Below are the code and all the weights of a small trained network. Each question names an input and a target symbol and asks about switching units off, where a switched-off unit gives its printed mean instead of its output.

import numpy as np


def w(rows, s, z=0):
    codes = np.array(rows[::2]) - 128.0
    scale = np.full(codes.shape[1], s)
    scale[-1] = z or s
    return codes * scale


def norm(h):
    return h / np.sqrt((h * h).mean(-1, keepdims=True) + 1e-5)


def f(y):
    return np.maximum(y, 0)


def softmax(a):
    e = np.exp(a - a.max(-1, keepdims=True))
    return e / e.sum(-1, keepdims=True)


def log_softmax(a):
    a = a - a.max(-1, keepdims=True)
    return a - np.log(np.exp(a).sum(-1, keepdims=True))


def net(x, mask):
    ids = ['ΓΔΣβεηπφ'.index(c) for c in x.split()]
    T = len(ids)
    res = E[ids] + P[:T]
    r = norm(res)
    for j in range(3):
        rows = slice(3 * j, 3 * j + 3)
        q, k, v = (r @ M[0][rows].T for M in (Q, K, V))
        z = softmax(np.where(np.tri(T) > 0, q @ k.T / 3**0.5, -1e9)) @ v
        o = O[0][rows]
        res = res + np.where(mask[j], z, o[:, -1]) @ o[:, :-1]
    y = f(norm(res) @ A[0][:, :-1].T + A[0][:, -1])
    res = res + np.where(mask[3:11], y, B[0][:, -1]) @ B[0][:, :-1]
    return log_softmax(norm(res)[-1] @ U[:, :-1].T + U[:, -1])


Q, K, V, O, A, B = {}, {}, {}, {}, {}, {}
E = w([
[121,162,152,240,107,115,73,68,125],'Γ',
[44,168,4,112,190,51,133,98,126],'Δ',
[107,119,40,194,149,170,132,159,219],'Σ',
[119,88,124,61,64,58,144,64,62],'β',
[135,81,194,116,194,52,161,163,178],'ε',
[115,163,130,138,192,180,219,121,6],'η',
[142,118,53,158,36,111,205,221,111],'π',
[139,40,128,80,123,245,155,66,140],'φ',
],0.003)
P = w([
[190,141,129,134,131,110,129,102,133],'0',
[86,153,159,123,102,150,132,126,149],'1',
[141,169,158,142,105,120,194,77,180],'2',
[155,86,104,178,137,102,153,80,126],'3',
[147,140,149,100,132,126,55,165,113],'4',
[129,247,182,74,80,148,112,138,194],'5',
[20,84,165,159,105,131,146,121,137],'6',
[172,52,105,166,160,115,83,141,77],'7',
[253,201,125,93,153,126,90,135,133],'8',
[45,129,192,110,116,148,39,208,108],'9',
[65,39,148,196,121,107,156,110,108],'10',
[222,128,108,162,134,107,174,60,143],'11',
[174,76,128,128,163,125,35,189,70],'12',
],0.0042)
Q[0] = w([
[237,75,72,143,176,96,69,148,72],'h0',
[34,26,157,160,134,140,60,202,52],'h0',
[135,207,146,43,123,164,35,204,136],'h0',
[197,168,160,132,151,124,131,147,158],'h1',
[119,143,170,108,130,136,131,159,127],'h1',
[129,81,73,149,150,108,113,113,91],'h1',
[254,198,98,102,147,110,173,73,167],'h2',
[128,231,153,45,106,174,51,194,134],'h2',
[191,69,92,137,167,117,32,168,58],'h2',
],0.0068)
K[0] = w([
[107,178,159,66,119,159,32,208,114],'h0',
[33,24,120,170,134,133,95,162,78],'h0',
[21,166,187,124,79,157,190,110,182],'h0',
[203,212,155,106,160,124,141,144,163],'h1',
[113,141,182,89,117,128,131,171,164],'h1',
[142,68,88,150,149,125,85,127,92],'h1',
[222,254,141,60,113,136,124,121,169],'h2',
[32,168,170,131,77,141,200,98,180],'h2',
[51,152,168,80,103,158,35,220,107],'h2',
],0.007)
V[0] = w([
[174,81,160,78,58,152,205,171,129],'h0',
[140,98,177,71,105,46,74,77,151],'h0',
[189,201,172,206,63,80,110,155,102],'h0',
[172,156,123,139,150,142,139,144,141],'h1',
[70,34,78,170,122,129,110,119,99],'h1',
[212,76,93,168,183,94,106,121,84],'h1',
[128,138,215,149,139,196,133,43,55],'h2',
[59,131,73,113,2,135,91,99,71],'h2',
[119,165,115,81,180,58,195,144,33],'h2',
],0.0038)
O[0] = w([
[176,2,126,94,72,146,191,167,85,156],'h0',
[110,91,221,55,98,43,71,85,168,148],'h0',
[23,111,146,194,63,106,59,171,67,184],'h0',
[47,99,114,130,135,157,129,132,118,144],'h1',
[198,217,148,89,116,133,133,124,148,97],'h1',
[68,184,174,96,81,173,149,133,175,161],'h1',
[163,106,179,157,165,179,107,37,35,128],'h2',
[155,177,92,144,33,94,205,43,128,3],'h2',
[116,186,121,45,159,81,144,171,28,205],'h2',
],0.0037,0.0019)
A[0] = w([
[169,65,132,75,145,214,134,55,166,117],'n0',
[164,112,174,79,66,45,168,51,113,164],'n1',
[29,99,112,112,130,140,163,94,126,241],'n2',
[104,92,126,100,110,183,80,150,104,141],'n3',
[131,147,91,226,204,214,149,199,225,3],'n4',
[138,132,86,36,135,122,165,183,140,143],'n5',
[141,113,110,135,66,108,110,124,253,2],'n6',
[50,122,30,58,182,111,66,61,111,203],'n7',
],0.0032,0.0011)
B[0] = w([
[172,203,168,201,74,108,179,170,212,205],'n0',
[82,108,71,52,140,183,63,123,111,220],'n1',
[255,150,104,106,121,113,57,142,122,252],'n2',
[147,105,152,172,140,86,211,113,141,216],'n3',
[93,85,76,35,147,157,78,98,65,203],'n4',
[110,116,145,206,142,65,169,131,168,220],'n5',
[47,82,81,50,170,173,107,72,65,166],'n6',
[182,184,220,138,124,129,223,121,196,249],'n7',
],0.003,0.0017)
U = w([
[91,142,170,245,85,115,52,73,130,73],'Γ',
[127,241,109,108,163,61,173,124,192,175],'Δ',
[79,88,25,102,176,205,85,125,164,41],'Σ',
[125,82,132,11,67,86,113,45,81,2],'β',
[121,37,213,115,195,67,102,201,159,216],'ε',
[145,143,148,139,200,181,186,132,1,157],'η',
[124,89,71,174,27,95,195,215,115,147],'π',
[233,84,167,136,107,194,187,86,203,144],'φ',
],0.0047,0.00051)

Each question gives the input, a string of symbols that net reads in full, and the target symbol t.
The units are the heads (3 rows each of Q, K, V and O) and the neurons (one row each of A and B). Each row of codes is followed by its name. A weight is (code - 128) times the scale printed after its matrix; where a second scale follows, it is the last column's (O, A, B and U).
mask holds one flag per unit, heads first, then neurons. A switched-off unit (its flag False) gives its mean, the last column of its rows in O or B, instead of its output. The means were averaged over made-up inputs and are rounded, as every weight is.
A unit's drop is (log p(t) with every unit on - log p(t) with that unit switched off) / (log p(t) with every unit on - log p(t) with every unit switched off).
The circuit of an input: a set's keep is (log p(t) with only the set's units on - log p(t) with every unit switched off) / (log p(t) with every unit on - log p(t) with every unit switched off). Starting from all 11 units, units are removed one at a time, each time the one whose removal leaves the highest keep (on an exact tie, the one counted first), for as long as the keep stays at least 0.8.
circuit, biggest first: the units of the circuit, biggest drop first
most important unit: the unit with the biggest drop
heads that matter: for each layer, one digit per head in row order, 1 if its drop is at least 0.15 and else 0, layers parted by /
drop when u is switched off: that unit's drop, to one decimal
input ε φ η, target ε: circuit, biggest first => h2, h0
input η β Σ η ε π Δ, target η: circuit, biggest first => h2, h0
input ε Γ ε π Γ Σ, target ε: heads that matter => 111
input η Γ η Σ β η φ π η β β ε, target η: circuit, biggest first => h2, h0
input π π Σ, target π: circuit, biggest first => h0
input η π π φ φ η ε Δ, target φ: heads that matter => 001
input π Σ η Σ ε β η, target Σ: circuit, biggest first => h2, h0, n4
input ε η Σ, target Σ: heads that matter => 000
input η Δ η Δ η π Σ, target Δ: circuit, biggest first => h0, h2
input β φ η Σ η ε φ Γ η Γ, target φ: heads that matter => 101
input β η β Γ η Γ Σ ε Δ π, target Σ: circuit, biggest first => h0, h2, n4, n6
input β Δ ε Σ, target β: circuit, biggest first => h0, h2, n6
input φ η ε π Γ Γ ε Δ Δ, target Γ: circuit, biggest first => h0, h2
input Δ π π φ Σ ε Γ ε, target Σ: circuit, biggest first => h2, h0, n4, n6
input ε π β, target ε: circuit, biggest first => h2
input Δ ε η β, target Δ: heads that matter => 101
input ε η π φ ε φ Δ η β π Δ ε, target β: circuit, biggest first => h0, n1, h2
input β φ Δ Γ ε, target φ: circuit, biggest first => h0, h2
input Δ φ ε Γ ε Σ Σ Σ Γ π ε ε η, target π: heads that matter => 001
input Σ β ε Δ Γ, target β: heads that matter => 101
input β Σ Δ Δ β Σ Δ, target Δ: heads that matter => 000
input π Δ η Δ π η η η φ η Γ, target η: most important unit => h2
input Γ Δ η φ η Σ ε Δ, target Δ: heads that matter => 010
input Γ ε η ε η φ η β η, target φ: heads that matter => 101
input ε β π ε ε π β π Δ Δ ε, target π: drop when h2 is switched off => 0.6
